Here is a tiny trained network, its code and every weight. The questions are about switching its units off for an input and a class, where a switched-off unit gives its printed mean instead of its output.

import numpy as np


def w(rows, s, z=0):
    codes = np.array(rows[::2]) - 128.0
    scale = np.full(codes.shape[1], s)
    scale[-1] = z or s
    return codes * scale


def f(y):
    return y / 2 * (1 + np.tanh(0.7978845608 * (y + 0.044715 * y**3)))


def log_softmax(a):
    a = a - a.max(-1, keepdims=True)
    return a - np.log(np.exp(a).sum(-1, keepdims=True))


def net(x, mask):
    res = np.array(x, float).reshape(1, 3) / 4 @ E
    y = f(res @ A[0][:, :-1].T + A[0][:, -1])
    res = res + np.where(mask, y, B[0][:, -1]) @ B[0][:, :-1]
    return log_softmax(res[-1] @ U[:, :-1].T + U[:, -1])


A, B = {}, {}
E = w([
[87,142,255,125],'x0',
[55,180,102,231],'x1',
[191,183,88,107],'x2',
],0.011)
A[0] = w([
[39,100,137,125,200],'N0',
[124,170,76,207,248],'N1',
[184,189,111,86,254],'N2',
[238,46,220,63,220],'N3',
[127,114,156,181,154],'N4',
[76,63,96,157,173],'N5',
[185,178,59,83,251],'N6',
[120,34,247,133,255],'N7',
[147,143,174,92,170],'N8',
[143,108,89,79,133],'N9',
[107,148,26,84,124],'N10',
[197,160,189,133,91],'N11',
],0.011,0.0038)
B[0] = w([
[134,255,161,69,174],'N0',
[35,104,141,176,192],'N1',
[176,8,127,168,187],'N2',
[204,158,110,153,246],'N3',
[72,186,148,109,148],'N4',
[57,140,113,94,163],'N5',
[149,36,88,195,205],'N6',
[133,187,183,74,225],'N7',
[181,173,181,150,158],'N8',
[163,55,128,169,164],'N9',
[57,101,115,197,175],'N10',
[191,138,158,71,147],'N11',
],0.0087,0.014)
U = w([
[10,180,167,151,254],'0',
[202,159,179,116,26],'1',
[96,54,62,164,97],'2',
],0.011,0.0021)

Each question gives the input, the list of numbers given to net, and the class t.
The units are the neurons (one row each of A and B). Each row of codes is followed by its name. A weight is (code - 128) times the scale printed after its matrix; where a second scale follows, it is the last column's (A, B and U).
mask holds one flag per neuron, in row order. A switched-off neuron (its flag False) gives its mean, the last column of its row in B, instead of its output. The means were averaged over made-up inputs and are rounded, as every weight is.
A unit's drop is (log p(t) with every unit on - log p(t) with that unit switched off) / (log p(t) with every unit on - log p(t) with every unit switched off).
The circuit of an input: a set's keep is (log p(t) with only the set's units on - log p(t) with every unit switched off) / (log p(t) with every unit on - log p(t) with every unit switched off). Starting from all 12 units, units are removed one at a time, each time the one whose removal leaves the highest keep (on an exact tie, the one counted first), for as long as the keep stays at least 0.8.
circuit, biggest first: the units of the circuit, biggest drop first
k most important neurons: the k neurons with the biggest drops, biggest first
drop of u: that unit's drop, to one decimal
input [-2,-7,6], class 2: circuit, biggest first	N6
input [2,-2,8], class 2: circuit, biggest first	N7; N6
input [5,-2,-7], class 1: 4 most important neurons	N1; N3; N10; N7
input [-8,3,-6], class 0: circuit, biggest first	N2; N5
input [-7,3,-6], class 0: circuit, biggest first	N2; N6
input [-2,0,-3], class 0: circuit, biggest first	N2; N3
input [-6,-7,-8], class 1: 2 most important neurons	N3; N1
input [-5,-7,-7], class 1: 3 most important neurons	N3; N1; N7
input [0,4,5], class 2: drop of N7	0.3
input [0,3,4], class 2: drop of N0	0.2
input [0,5,5], class 2: drop of N0	0.5
